Here is a tiny trained network, its code and every weight. The questions are about switching its units off for an input and a target symbol, where a switched-off unit gives its printed mean instead of its output.

import numpy as np


def w(rows, s, z=0):
    codes = np.array(rows[::2]) - 128.0
    scale = np.full(codes.shape[1], s)
    scale[-1] = z or s
    return codes * scale


def softmax(a):
    e = np.exp(a - a.max(-1, keepdims=True))
    return e / e.sum(-1, keepdims=True)


def log_softmax(a):
    a = a - a.max(-1, keepdims=True)
    return a - np.log(np.exp(a).sum(-1, keepdims=True))


def net(x, mask):
    ids = ['βγδεξφψω'.index(c) for c in x.split()]
    T = len(ids)
    res = E[ids] + P[:T]
    u = 0
    for l in range(2):
        r = res
        for j in range(3):
            rows = slice(3 * j, 3 * j + 3)
            q, k, v = (r @ M[l][rows].T for M in (Q, K, V))
            z = softmax(np.where(np.tri(T) > 0, q @ k.T / 3**0.5, -1e9)) @ v
            o = O[l][rows]
            res = res + np.where(mask[u + j], z, o[:, -1]) @ o[:, :-1]
        u += 3
    return log_softmax(res[-1] @ U[:, :-1].T + U[:, -1])


Q, K, V, O = {}, {}, {}, {}
E = w([
[104,254,80,42,34,254,55],'β',
[124,137,66,156,106,149,93],'γ',
[94,131,114,112,162,129,122],'δ',
[143,67,107,127,190,177,107],'ε',
[172,154,74,105,190,109,220],'ξ',
[129,183,101,120,140,65,114],'φ',
[131,141,61,144,77,148,69],'ψ',
[168,85,149,175,101,191,44],'ω',
],0.018)
P = w([
[231,76,66,165,192,106,113],'0',
[122,98,122,82,83,70,2],'1',
[103,124,71,139,98,92,73],'2',
[61,100,166,120,163,104,92],'3',
[102,69,211,109,166,159,101],'4',
[102,117,92,152,118,94,182],'5',
[111,156,137,181,196,95,192],'6',
[86,188,163,166,143,104,156],'7',
[27,213,171,113,175,115,166],'8',
[40,234,138,121,119,118,172],'9',
],0.0091)
Q[0] = w([
[159,149,153,206,108,59,224],'L0H0',
[125,122,59,103,143,134,105],'L0H0',
[84,106,159,111,136,144,193],'L0H0',
[76,52,63,147,192,156,1],'L0H1',
[117,128,141,170,88,216,91],'L0H1',
[76,134,207,214,75,173,89],'L0H1',
[79,111,96,45,120,123,92],'L0H2',
[174,107,102,125,136,138,92],'L0H2',
[180,174,145,109,100,208,139],'L0H2',
],0.0082)
K[0] = w([
[160,31,181,112,156,128,194],'L0H0',
[105,118,123,191,57,175,98],'L0H0',
[197,65,82,250,153,51,152],'L0H0',
[214,181,123,199,140,104,174],'L0H1',
[193,77,126,202,173,41,146],'L0H1',
[191,101,169,119,213,61,125],'L0H1',
[105,85,159,176,172,157,93],'L0H2',
[95,93,119,253,217,98,112],'L0H2',
[203,184,108,55,122,133,138],'L0H2',
],0.0079)
V[0] = w([
[114,82,78,166,182,98,170],'L0H0',
[138,84,111,122,68,135,93],'L0H0',
[164,133,118,76,123,170,178],'L0H0',
[78,168,166,107,60,186,121],'L0H1',
[212,161,127,98,192,177,185],'L0H1',
[93,97,155,143,112,150,138],'L0H1',
[140,195,92,56,102,122,84],'L0H2',
[127,146,81,160,170,192,110],'L0H2',
[171,164,123,117,134,78,246],'L0H2',
],0.011)
O[0] = w([
[233,243,88,195,165,166,218,161],'L0H0',
[105,161,160,135,153,38,62,140],'L0H0',
[10,211,139,51,241,225,89,137],'L0H0',
[37,10,169,91,118,188,47,2],'L0H1',
[163,126,55,201,47,155,102,203],'L0H1',
[96,27,112,36,143,127,154,21],'L0H1',
[171,163,164,90,167,39,88,229],'L0H2',
[147,187,11,204,201,25,129,240],'L0H2',
[36,212,88,196,194,235,255,97],'L0H2',
],0.0049,0.0051)
Q[1] = w([
[146,144,93,84,90,140,137],'L1H0',
[226,139,122,86,106,126,119],'L1H0',
[110,120,116,255,56,78,117],'L1H0',
[128,62,166,87,10,110,198],'L1H1',
[131,86,64,81,174,130,86],'L1H1',
[87,143,143,143,148,89,137],'L1H1',
[138,140,173,112,95,136,125],'L1H2',
[220,146,163,158,104,103,116],'L1H2',
[109,141,144,113,180,108,48],'L1H2',
],0.0095)
K[1] = w([
[205,126,84,95,170,43,139],'L1H0',
[158,253,81,141,191,36,178],'L1H0',
[95,151,69,76,68,114,62],'L1H0',
[162,69,167,214,94,119,211],'L1H1',
[142,163,54,83,101,114,50],'L1H1',
[53,157,134,127,44,248,163],'L1H1',
[174,122,70,134,16,119,129],'L1H2',
[126,191,137,26,56,226,98],'L1H2',
[29,116,145,96,74,230,209],'L1H2',
],0.0074)
V[1] = w([
[181,127,132,191,115,73,174],'L1H0',
[58,129,100,157,86,98,113],'L1H0',
[159,178,63,144,100,148,169],'L1H0',
[190,186,158,104,241,136,147],'L1H1',
[128,119,21,117,94,147,135],'L1H1',
[121,162,44,125,116,254,152],'L1H1',
[98,163,147,151,193,88,150],'L1H2',
[169,147,64,156,89,74,83],'L1H2',
[143,165,112,127,127,80,182],'L1H2',
],0.0079)
O[1] = w([
[113,109,83,206,111,72,152,228],'L1H0',
[116,126,177,40,135,128,68,116],'L1H0',
[77,131,114,156,148,89,128,252],'L1H0',
[140,182,183,69,200,1,95,188],'L1H1',
[242,114,254,199,136,109,88,180],'L1H1',
[123,52,107,17,114,209,184,137],'L1H1',
[189,186,187,150,91,100,86,181],'L1H2',
[87,138,147,50,132,119,151,245],'L1H2',
[165,139,124,190,172,166,89,209],'L1H2',
],0.0068,0.013)
U = w([
[122,83,144,126,120,130,178,89],'β',
[108,129,158,157,154,94,153,211],'γ',
[118,103,125,51,227,151,155,166],'δ',
[135,141,134,158,150,213,131,79],'ε',
[255,115,141,135,134,70,137,118],'ξ',
[122,97,116,132,148,163,146,108],'φ',
[157,81,91,115,133,133,168,5],'ψ',
[73,138,225,144,129,119,215,246],'ω',
],0.0066,0.0032)

Each question gives the input, a string of symbols that net reads in full, and the target symbol t.
The units are the heads (3 rows each of Q, K, V and O). Each row of codes is followed by its name. A weight is (code - 128) times the scale printed after its matrix; where a second scale follows, it is the last column's (O and U).
mask holds one flag per head, layer by layer. A switched-off head (its flag False) gives its mean, the last column of its rows in O, instead of its output. The means were averaged over made-up inputs and are rounded, as every weight is.
A unit's drop is (log p(t) with every unit on - log p(t) with that unit switched off) / (log p(t) with every unit on - log p(t) with every unit switched off).
The circuit of an input: a set's keep is (log p(t) with only the set's units on - log p(t) with every unit switched off) / (log p(t) with every unit on - log p(t) with every unit switched off). Starting from all 6 units, units are removed one at a time, each time the one whose removal leaves the highest keep (on an exact tie, the one counted first), for as long as the keep stays at least 0.8.
units of the circuit, in order: the units of the circuit, biggest drop first
most important unit: the unit with the biggest drop
which heads matter: for each layer, one digit per head in row order, 1 if its drop is at least 0.15 and else 0, layers parted by /
drop when u is switched off: that unit's drop, to one decimal
input ω β δ ω, target δ: units of the circuit, in order => [L1H0 L0H0]
input ξ ξ ε δ ε ξ ξ, target δ: most important unit => L0H2
input β δ ξ ξ δ ξ ω δ, target ε: which heads matter => 110 / 110
input φ φ β ψ φ, target δ: which heads matter => 010 / 100
input ξ φ ξ, target γ: which heads matter => 010 / 100
input ω β ω ω, target δ: which heads matter => 100 / 101
input γ δ ξ δ γ β ξ ξ ω, target ε: units of the circuit, in order => [L0H0 L1H1 L1H0]
input ξ ξ ψ ω ξ β ξ, target ε: which heads matter => 110 / 011
input β ξ δ, target δ: which heads matter => 110 / 100
input ω ε ξ δ, target ξ: units of the circuit, in order => [L0H2 L0H1]
input β δ ξ ε ξ ξ ξ, target ε: units of the circuit, in order => [L0H1 L1H1 L0H0]
input ξ ω γ δ ξ, target γ: units of the circuit, in order => [L1H0 L0H0 L0H1 L0H2]
input ξ ξ β, target ε: units of the circuit, in order => [L0H2 L0H0 L1H1 L1H2]
input ξ ξ δ, target ξ: units of the circuit, in order => [L1H1 L0H1]
input ξ γ δ ξ β ε δ ψ ξ β, target γ: which heads matter => 011 / 100
input ξ ξ ψ ω ε, target ξ: which heads matter => 110 / 000
input ω ψ ξ ε φ ξ ξ, target ω: which heads matter => 101 / 000
input φ δ φ ω β ξ ξ, target δ: which heads matter => 010 / 100
input ξ δ ξ ε, target ξ: which heads matter => 010 / 000
input ξ φ β ξ ξ δ, target ε: most important unit => L0H0
input φ ξ β ξ ξ φ, target ε: which heads matter => 100 / 110
input ξ ξ ω γ, target ξ: which heads matter => 100 / 000
input β δ φ, target δ: most important unit => L1H0
input ε β ξ ξ φ, target ε: units of the circuit, in order => [L1H1 L0H0 L1H0]
input ξ δ ε φ ε ξ ξ, target ω: drop when L0H2 is switched off => 0.8
input β ξ ξ δ ψ, target ε: drop when L0H1 is switched off => 0.7
